Here is a tiny trained network, its code and every weight. The questions are about switching its units off for an input and a target symbol, where a switched-off unit gives its printed mean instead of its output.

import numpy as np


def w(rows, s, z=0):
    codes = np.array(rows[::2]) - 128.0
    scale = np.full(codes.shape[1], s)
    scale[-1] = z or s
    return codes * scale


def f(y):
    return np.maximum(y, 0)


def softmax(a):
    e = np.exp(a - a.max(-1, keepdims=True))
    return e / e.sum(-1, keepdims=True)


def log_softmax(a):
    a = a - a.max(-1, keepdims=True)
    return a - np.log(np.exp(a).sum(-1, keepdims=True))


def net(x, mask):
    ids = ['αβδεζθλμπτφω'.index(c) for c in x.split()]
    T = len(ids)
    res = E[ids] + P[:T]
    u = 0
    for l in range(2):
        r = res
        for j in range(2):
            rows = slice(3 * j, 3 * j + 3)
            q, k, v = (r @ M[l][rows].T for M in (Q, K, V))
            z = softmax(np.where(np.tri(T) > 0, q @ k.T / 3**0.5, -1e9)) @ v
            o = O[l][rows]
            res = res + np.where(mask[u + j], z, o[:, -1]) @ o[:, :-1]
        u += 2
        y = f(res @ A[l][:, :-1].T + A[l][:, -1])
        res = res + np.where(mask[u : u + 12], y, B[l][:, -1]) @ B[l][:, :-1]
        u += 12
    return log_softmax(res[-1] @ U[:, :-1].T + U[:, -1])


Q, K, V, O, A, B = {}, {}, {}, {}, {}, {}
E = w([
[82,113,61,185,124],'α',
[189,77,157,104,146],'β',
[136,107,147,108,160],'δ',
[157,150,209,102,106],'ε',
[150,108,147,140,83],'ζ',
[109,58,59,128,169],'θ',
[78,200,61,142,80],'λ',
[73,67,138,185,150],'μ',
[141,202,152,166,216],'π',
[84,186,174,57,163],'τ',
[102,86,149,37,88],'φ',
[254,218,54,106,163],'ω',
],0.0098)
P = w([
[131,162,134,183,63],'0',
[145,176,27,44,220],'1',
[128,120,156,175,42],'2',
[131,198,28,3,233],'3',
[134,93,161,153,59],'4',
[133,218,50,5,220],'5',
],0.0042)
Q[0] = w([
[140,52,234,196,143],'0.h1',
[88,83,203,167,76],'0.h1',
[211,136,115,105,235],'0.h1',
[95,45,142,89,161],'0.h2',
[168,142,146,196,61],'0.h2',
[183,2,177,132,135],'0.h2',
],0.0081)
K[0] = w([
[16,138,94,238,32],'0.h1',
[3,80,160,142,62],'0.h1',
[201,251,41,184,127],'0.h1',
[57,186,31,181,68],'0.h2',
[152,35,246,162,124],'0.h2',
[71,108,97,217,22],'0.h2',
],0.0064)
V[0] = w([
[55,90,193,131,79],'0.h1',
[2,102,184,74,67],'0.h1',
[218,158,69,126,59],'0.h1',
[73,140,195,133,224],'0.h2',
[120,159,119,38,176],'0.h2',
[6,135,75,141,159],'0.h2',
],0.0052)
O[0] = w([
[55,111,179,103,71,44],'0.h1',
[33,121,133,79,82,97],'0.h1',
[233,150,70,159,79,250],'0.h1',
[74,173,194,136,189,30],'0.h2',
[138,194,74,50,188,183],'0.h2',
[2,83,88,128,176,163],'0.h2',
],0.0057,0.0017)
A[0] = w([
[111,117,120,148,237,189],'0.n1',
[141,103,139,254,74,210],'0.n2',
[106,83,133,46,151,254],'0.n3',
[200,148,51,85,207,241],'0.n4',
[78,44,112,102,30,170],'0.n5',
[158,211,113,42,175,134],'0.n6',
[139,58,93,128,203,95],'0.n7',
[80,189,102,62,75,193],'0.n8',
[144,82,64,242,63,180],'0.n9',
[223,149,149,62,165,129],'0.n10',
[158,178,135,177,24,161],'0.n11',
[171,217,120,46,167,104],'0.n12',
],0.0058,0.003)
B[0] = w([
[97,193,209,110,185,162],'0.n1',
[136,101,104,213,64,175],'0.n2',
[128,104,164,13,131,194],'0.n3',
[157,124,196,145,253,253],'0.n4',
[39,64,120,138,37,185],'0.n5',
[106,75,120,131,253,203],'0.n6',
[194,227,104,50,150,143],'0.n7',
[135,122,80,39,117,215],'0.n8',
[188,101,42,163,99,186],'0.n9',
[138,43,137,191,170,183],'0.n10',
[215,194,133,154,29,187],'0.n11',
[81,60,105,158,229,194],'0.n12',
],0.0051,0.0057)
Q[1] = w([
[129,105,109,60,170],'1.h1',
[175,142,173,176,113],'1.h1',
[190,163,157,173,57],'1.h1',
[88,112,138,112,77],'1.h2',
[97,202,118,64,101],'1.h2',
[2,100,142,126,32],'1.h2',
],0.0065)
K[1] = w([
[76,134,99,66,97],'1.h1',
[156,196,117,215,152],'1.h1',
[190,160,123,212,123],'1.h1',
[115,52,139,92,68],'1.h2',
[70,123,157,1,139],'1.h2',
[119,4,151,85,104],'1.h2',
],0.0067)
V[1] = w([
[105,254,143,167,157],'1.h1',
[124,61,126,64,99],'1.h1',
[153,215,78,174,95],'1.h1',
[156,195,57,96,131],'1.h2',
[150,36,175,136,122],'1.h2',
[121,124,135,213,165],'1.h2',
],0.0064)
O[1] = w([
[94,254,224,165,144,3],'1.h1',
[138,61,99,66,152,217],'1.h1',
[189,236,170,112,111,133],'1.h1',
[212,185,69,46,198,247],'1.h2',
[115,40,142,167,75,107],'1.h2',
[110,111,108,253,196,148],'1.h2',
],0.0047,0.0025)
A[1] = w([
[81,152,187,80,81,174],'1.n1',
[117,163,75,80,151,204],'1.n2',
[223,107,118,121,134,182],'1.n3',
[96,136,130,102,2,154],'1.n4',
[179,147,35,150,90,186],'1.n5',
[133,92,181,143,238,66],'1.n6',
[114,177,88,229,56,208],'1.n7',
[70,82,159,90,159,148],'1.n8',
[186,160,115,134,152,132],'1.n9',
[148,224,131,59,122,254],'1.n10',
[155,210,215,181,150,184],'1.n11',
[209,83,239,142,46,240],'1.n12',
],0.0064,0.0033)
B[1] = w([
[178,241,182,56,204,170],'1.n1',
[147,90,182,96,165,253],'1.n2',
[188,116,154,169,119,237],'1.n3',
[47,235,108,127,53,243],'1.n4',
[211,78,90,97,107,247],'1.n5',
[61,190,72,141,21,250],'1.n6',
[122,131,46,200,41,229],'1.n7',
[84,133,88,118,98,206],'1.n8',
[152,178,132,158,184,209],'1.n9',
[161,185,218,48,189,234],'1.n10',
[59,176,98,210,196,184],'1.n11',
[105,113,254,189,21,214],'1.n12',
],0.0057,0.0056)
U = w([
[159,112,149,178,58,59],'α',
[46,90,116,202,115,99],'β',
[144,228,38,111,66,33],'δ',
[104,89,29,188,108,54],'ε',
[230,45,210,149,119,197],'ζ',
[152,192,253,133,107,122],'θ',
[235,188,214,33,184,151],'λ',
[117,111,177,137,150,250],'μ',
[58,192,145,182,157,142],'π',
[20,192,153,73,102,103],'τ',
[138,3,23,95,157,194],'φ',
[179,109,69,192,172,90],'ω',
],0.0055,0.0027)

Each question gives the input, a string of symbols that net reads in full, and the target symbol t.
The units are the heads (3 rows each of Q, K, V and O) and the neurons (one row each of A and B). Each row of codes is followed by its name. A weight is (code - 128) times the scale printed after its matrix; where a second scale follows, it is the last column's (O, A, B and U).
mask holds one flag per unit, layer by layer, with each layer's heads first. A switched-off unit (its flag False) gives its mean, the last column of its rows in O or B, instead of its output. The means were averaged over made-up inputs and are rounded, as every weight is.
A unit's drop is (log p(t) with every unit on - log p(t) with that unit switched off) / (log p(t) with every unit on - log p(t) with every unit switched off).
top k neurons: the k neurons with the biggest drops, biggest first
top k neurons in layer l: the k neurons of layer l with the biggest drops, biggest first
which heads matter: for each layer, one digit per head in row order, 1 if its drop is at least 0.15 and else 0, layers parted by /
drop of u: that unit's drop, to one decimal
input ε ζ λ ω, target ω: top 2 neurons	[0.n10; 0.n12]
input λ ε μ ε ω, target ω: which heads matter	10 / 01
input φ ε λ λ φ τ, target φ: top neuron in layer 0	[0.n12]
input λ φ λ δ, target φ: which heads matter	10 / 10
input θ λ τ τ, target τ: which heads matter	11 / 10
input β φ λ, target δ: which heads matter	00 / 00
input α τ ω φ ε, target θ: which heads matter	10 / 10
input φ π φ ζ, target φ: which heads matter	10 / 10
input λ λ τ ζ, target λ: which heads matter	00 / 01
input λ λ φ, target τ: top 2 neurons	[1.n4; 0.n5]
input λ θ φ α, target φ: top 2 neurons	[0.n11; 0.n3]
input λ λ δ φ φ ζ, target φ: top 2 neurons	[0.n11; 0.n3]
input λ φ λ λ, target φ: top 2 neurons	[0.n3; 0.n11]
input λ λ θ δ φ β, target φ: which heads matter	11 / 10
input λ β λ ε π, target π: top 2 neurons in layer 1	[1.n11; 1.n5]
input φ ε λ λ λ λ, target λ: top 2 neurons	[1.n10; 0.n10]
input λ ε β ε ζ λ, target λ: top neuron in layer 0	[0.n5]
input λ λ λ λ ζ, target α: top 2 neurons	[1.n12; 0.n2]
input λ λ φ ω τ α, target ω: drop of 0.n4	0.2
input ε μ φ, target τ: drop of 0.h1	0.4
input β λ ζ α, target λ: drop of 1.h1	0.2
input φ ε μ, target β: drop of 0.h2	0.1
input ε α τ, target λ: top neuron in layer 1	[1.n1]
